Here is a tiny trained network, its code and every weight. The questions are about switching its units off for an input and a target symbol, where a switched-off unit gives its printed mean instead of its output.

import numpy as np


def w(rows, s, z=0):
    codes = np.array(rows[::2]) - 128.0
    scale = np.full(codes.shape[1], s)
    scale[-1] = z or s
    return codes * scale


def f(y):
    return y / 2 * (1 + np.tanh(0.7978845608 * (y + 0.044715 * y**3)))


def softmax(a):
    e = np.exp(a - a.max(-1, keepdims=True))
    return e / e.sum(-1, keepdims=True)


def log_softmax(a):
    a = a - a.max(-1, keepdims=True)
    return a - np.log(np.exp(a).sum(-1, keepdims=True))


def net(x, mask):
    ids = ['ΛΨΩεζημξφ'.index(c) for c in x.split()]
    T = len(ids)
    res = E[ids] + P[:T]
    u = 0
    for l in range(2):
        q, k, v = (res @ M[l].T for M in (Q, K, V))
        z = softmax(np.where(np.tri(T) > 0, q @ k.T / 2**0.5, -1e9)) @ v
        res = res + np.where(mask[u], z, O[l][:, -1]) @ O[l][:, :-1]
        u += 1
        y = f(res @ A[l][:, :-1].T + A[l][:, -1])
        res = res + np.where(mask[u : u + 12], y, B[l][:, -1]) @ B[l][:, :-1]
        u += 12
    return log_softmax(res[-1] @ U[:, :-1].T + U[:, -1])


Q, K, V, O, A, B = {}, {}, {}, {}, {}, {}
E = w([
[69,134,60,208,77,198,52,51,150,168,71,169],'Λ',
[141,169,123,149,117,52,77,94,181,166,96,138],'Ψ',
[223,239,142,183,98,114,174,95,92,164,49,56],'Ω',
[213,193,123,161,42,122,122,111,185,41,158,120],'ε',
[79,231,112,45,143,77,60,60,89,160,153,109],'ζ',
[189,38,109,103,124,176,69,146,166,130,118,108],'η',
[100,222,123,158,99,163,153,172,123,151,215,199],'μ',
[203,208,183,162,84,103,169,132,109,253,146,105],'ξ',
[171,139,123,66,153,198,133,186,92,103,226,95],'φ',
],0.015)
P = w([
[148,83,173,189,147,106,84,131,13,114,112,148],'0',
[192,124,101,105,148,158,107,138,85,129,92,168],'1',
[150,144,90,85,141,175,133,171,131,145,87,131],'2',
[106,95,135,158,131,95,83,215,77,127,118,81],'3',
[29,121,150,141,142,154,119,164,158,161,149,105],'4',
[180,151,90,69,144,192,158,145,169,148,88,174],'5',
[210,138,144,113,168,127,162,91,133,121,132,196],'6',
[11,136,141,116,135,139,116,188,189,156,178,71],'7',
[70,105,121,156,117,109,78,244,76,129,120,27],'8',
[203,118,138,158,169,156,145,44,86,143,111,228],'9',
[110,168,73,29,151,179,154,159,218,145,100,117],'10',
[118,108,101,151,116,159,82,188,76,142,92,65],'11',
[76,160,139,100,180,127,143,145,123,129,171,126],'12',
],0.012)
Q[0] = w([
[142,171,122,45,127,135,241,57,211,144,78,208],'0.h0',
[232,82,42,21,208,215,85,255,138,161,85,109],'0.h0',
],0.025)
K[0] = w([
[51,145,135,128,68,126,113,214,166,126,112,19],'0.h0',
[122,94,191,205,117,75,52,153,3,84,145,149],'0.h0',
],0.034)
V[0] = w([
[173,24,173,87,62,141,126,86,158,231,125,75],'0.h0',
[110,141,185,60,167,76,126,155,86,254,93,156],'0.h0',
],0.01)
O[0] = w([
[1,50,206,35,88,177,204,111,87,116,26,183,255],'0.h0',
[138,48,19,173,57,94,221,33,79,245,126,42,170],'0.h0',
],0.0058,0.0053)
A[0] = w([
[100,129,86,141,145,166,164,164,87,117,189,150,108],'0.n0',
[146,125,138,125,34,118,123,116,139,65,162,120,137],'0.n1',
[148,44,119,148,255,177,163,110,147,120,179,73,117],'0.n2',
[117,174,149,129,137,148,94,83,105,115,92,46,114],'0.n3',
[123,116,130,124,160,95,120,65,97,62,137,85,71],'0.n4',
[158,107,160,141,230,169,93,160,144,100,128,106,1],'0.n5',
[140,115,129,147,190,133,177,156,162,94,79,93,63],'0.n6',
[114,143,139,121,86,113,127,100,134,71,145,114,97],'0.n7',
[119,133,111,133,178,72,148,105,134,102,66,101,96],'0.n8',
[142,95,75,125,111,114,177,175,148,107,149,205,133],'0.n9',
[147,157,48,162,116,77,118,132,139,153,161,126,83],'0.n10',
[140,158,134,81,28,91,93,147,105,178,125,172,127],'0.n11',
],0.009,0.0041)
B[0] = w([
[190,70,149,140,86,114,114,109,140,183,93,105,148],'0.n0',
[95,120,128,128,172,106,162,149,96,218,117,139,132],'0.n1',
[165,94,120,71,174,76,124,135,115,227,88,91,241],'0.n2',
[135,89,136,168,138,106,171,194,172,161,191,177,164],'0.n3',
[100,97,89,164,95,152,84,107,128,108,114,144,107],'0.n4',
[98,11,121,187,136,199,191,165,204,140,217,210,212],'0.n5',
[124,126,175,137,123,183,145,113,109,193,134,124,117],'0.n6',
[94,105,130,140,103,155,126,114,74,192,113,124,110],'0.n7',
[111,83,107,181,113,190,164,102,136,142,109,131,121],'0.n8',
[123,146,124,130,168,116,100,66,108,135,68,65,154],'0.n9',
[29,104,119,176,199,255,161,90,129,103,92,140,222],'0.n10',
[96,105,76,156,160,148,178,151,121,55,118,150,254],'0.n11',
],0.0088,0.0039)
Q[1] = w([
[115,218,174,135,81,114,176,3,178,115,169,182],'1.h0',
[212,131,49,30,152,194,140,140,166,132,91,134],'1.h0',
],0.026)
K[1] = w([
[56,182,100,83,71,158,149,209,252,163,120,24],'1.h0',
[69,64,166,223,121,68,73,203,37,95,145,62],'1.h0',
],0.023)
V[1] = w([
[58,103,60,199,112,30,52,107,223,104,30,187],'1.h0',
[188,158,208,223,85,138,192,182,216,149,6,94],'1.h0',
],0.011)
O[1] = w([
[100,90,244,254,126,95,78,133,98,213,73,75,113],'1.h0',
[137,55,130,185,217,3,114,140,66,105,152,210,254],'1.h0',
],0.0059,0.00089)
A[1] = w([
[155,239,81,165,102,26,28,155,104,213,66,144,189],'1.n0',
[122,69,136,84,128,172,128,66,94,124,121,9,127],'1.n1',
[48,120,134,141,118,133,196,55,79,123,101,65,192],'1.n2',
[174,175,200,91,79,59,7,153,139,168,94,112,59],'1.n3',
[195,74,162,21,77,91,45,157,133,174,126,149,128],'1.n4',
[63,200,185,122,58,86,166,138,91,40,34,173,116],'1.n5',
[97,126,87,47,64,75,161,83,75,164,88,95,4],'1.n6',
[152,198,171,161,100,114,86,178,192,78,146,194,130],'1.n7',
[130,96,238,85,110,136,63,144,111,109,79,122,76],'1.n8',
[179,174,146,102,150,96,2,154,110,198,68,74,70],'1.n9',
[106,41,117,78,101,85,185,101,115,134,81,91,21],'1.n10',
[134,51,184,81,197,152,104,138,113,201,107,104,198],'1.n11',
],0.0087,0.0028)
B[1] = w([
[113,118,88,49,169,142,150,149,64,112,100,83,173],'1.n0',
[132,141,96,33,187,121,177,146,173,112,190,217,206],'1.n1',
[197,108,150,111,110,87,53,140,165,98,133,62,207],'1.n2',
[144,83,104,79,223,241,164,92,136,173,179,141,160],'1.n3',
[139,155,152,179,123,147,76,106,183,142,128,11,201],'1.n4',
[123,162,136,102,83,136,119,116,173,208,178,210,174],'1.n5',
[92,70,162,248,106,107,119,113,153,139,109,132,181],'1.n6',
[145,64,202,109,128,128,124,107,75,98,97,104,160],'1.n7',
[145,171,58,88,167,134,203,110,160,117,197,113,193],'1.n8',
[78,158,185,178,92,176,103,122,107,188,142,165,185],'1.n9',
[116,121,195,139,90,215,143,130,66,149,153,129,206],'1.n10',
[111,163,104,145,92,52,126,126,81,49,76,175,252],'1.n11',
],0.011,0.015)
U = w([
[95,245,121,249,190,162,98,48,212,103,201,159,125],'Λ',
[95,143,126,89,186,167,118,37,128,176,165,141,64],'Ψ',
[118,171,130,90,104,106,74,85,188,212,144,228,211],'Ω',
[130,170,114,94,128,88,52,61,135,155,99,103,255],'ε',
[133,93,38,115,202,64,153,81,176,188,155,204,102],'ζ',
[133,128,167,114,183,156,85,84,175,106,175,177,31],'η',
[57,210,124,91,103,156,183,13,146,4,150,125,176],'μ',
[101,75,101,139,101,134,169,4,168,147,185,128,81],'ξ',
[171,106,90,85,169,130,76,57,206,194,199,110,94],'φ',
],0.0039,0.0032)

Each question gives the input, a string of symbols that net reads in full, and the target symbol t.
The units are the heads (2 rows each of Q, K, V and O) and the neurons (one row each of A and B). Each row of codes is followed by its name. A weight is (code - 128) times the scale printed after its matrix; where a second scale follows, it is the last column's (O, A, B and U).
mask holds one flag per unit, layer by layer, with each layer's heads first. A switched-off unit (its flag False) gives its mean, the last column of its rows in O or B, instead of its output. The means were averaged over made-up inputs and are rounded, as every weight is.
A unit's drop is (log p(t) with every unit on - log p(t) with that unit switched off) / (log p(t) with every unit on - log p(t) with every unit switched off).
The circuit of an input: a set's keep is (log p(t) with only the set's units on - log p(t) with every unit switched off) / (log p(t) with every unit on - log p(t) with every unit switched off). Starting from the 12 units with the biggest drops (on a tie, the unit counted first), units are removed one at a time, each time the one whose removal leaves the highest keep (on an exact tie, the one counted first), for as long as the keep stays at least 0.8.
units of the circuit, in order: the units of the circuit, biggest drop first
unit that matters most: the unit with the biggest drop
k most important neurons: the k neurons with the biggest drops, biggest first
top k neurons in layer l: the k neurons of layer l with the biggest drops, biggest first
drop when u is switched off: that unit's drop, to one decimal
input ε η η η, target η: units of the circuit, in order -> 0.h0, 1.n7
input ε Λ Ψ η η η φ η ξ Ψ η Ω, target ε: top 2 neurons in layer 0 -> 0.n3, 0.n5
input ζ η η μ η Λ η Ω, target Ψ: top 3 neurons in layer 1 -> 1.n3, 1.n0, 1.n9
input η ξ ξ Λ, target ξ: units of the circuit, in order -> 0.h0, 1.n6
input ε η ε, target η: units of the circuit, in order -> 0.h0, 1.n7
input Ψ η η η η Λ ξ η η ξ ξ φ, target Ψ: most important neuron -> 1.n3
input Λ Ψ Ψ η, target Λ: units of the circuit, in order -> 0.h0, 1.h0, 1.n9, 1.n8
input η ξ η Λ ζ Ψ, target Ψ: units of the circuit, in order -> 1.h0, 1.n3, 1.n0, 0.n5
input ζ φ Ψ η, target Ω: 2 most important neurons -> 1.n1, 0.n10
input η ξ Ω μ Λ, target ζ: units of the circuit, in order -> 1.h0, 1.n4
input ε ε ξ, target η: units of the circuit, in order -> 0.h0, 1.n7, 0.n5
input ξ η η η η ε Ψ η Ω μ ξ ζ, target Λ: 2 most important neurons -> 0.n10, 0.n3
input Λ Ψ Ψ ε η η Ψ, target Ω: units of the circuit, in order -> 1.n5, 0.h0, 0.n5
input η ζ ε Λ, target φ: 4 most important neurons -> 1.n2, 1.n11, 0.n10, 1.n1
input φ ε ξ Λ ζ ε, target Ψ: unit that matters most -> 1.h0
input μ η Ψ η Ψ ε φ η Ω μ φ φ, target ζ: 2 most important neurons -> 0.n10, 0.n2
input φ ξ Ω φ φ η Λ η, target φ: 3 most important neurons -> 1.n11, 0.n2, 1.n4
input η Ψ ξ Ω ξ, target ξ: 2 most important neurons -> 1.n6, 1.n10
input ε φ φ η η ξ ξ η Λ ε Ω η φ, target η: 2 most important neurons -> 0.n5, 1.n7
input η ξ φ ε ζ ζ, target η: 3 most important neurons -> 1.n7, 0.n5, 1.n11
input φ ζ η η μ Ψ η μ ε ξ Λ, target η: most important neuron -> 1.n7
input Ψ μ η η η Ω η η η, target Ψ: 3 most important neurons -> 1.n3, 1.n9, 1.n0
input Ω η Ψ, target ζ: drop when 1.h0 is switched off -> 0.9
input φ Ω ζ Ψ η μ, target ε: drop when 0.h0 is switched off -> 0.4
input ζ η η Λ Ψ η ζ η ε η η, target Ω: drop when 0.n10 is switched off -> 0.5
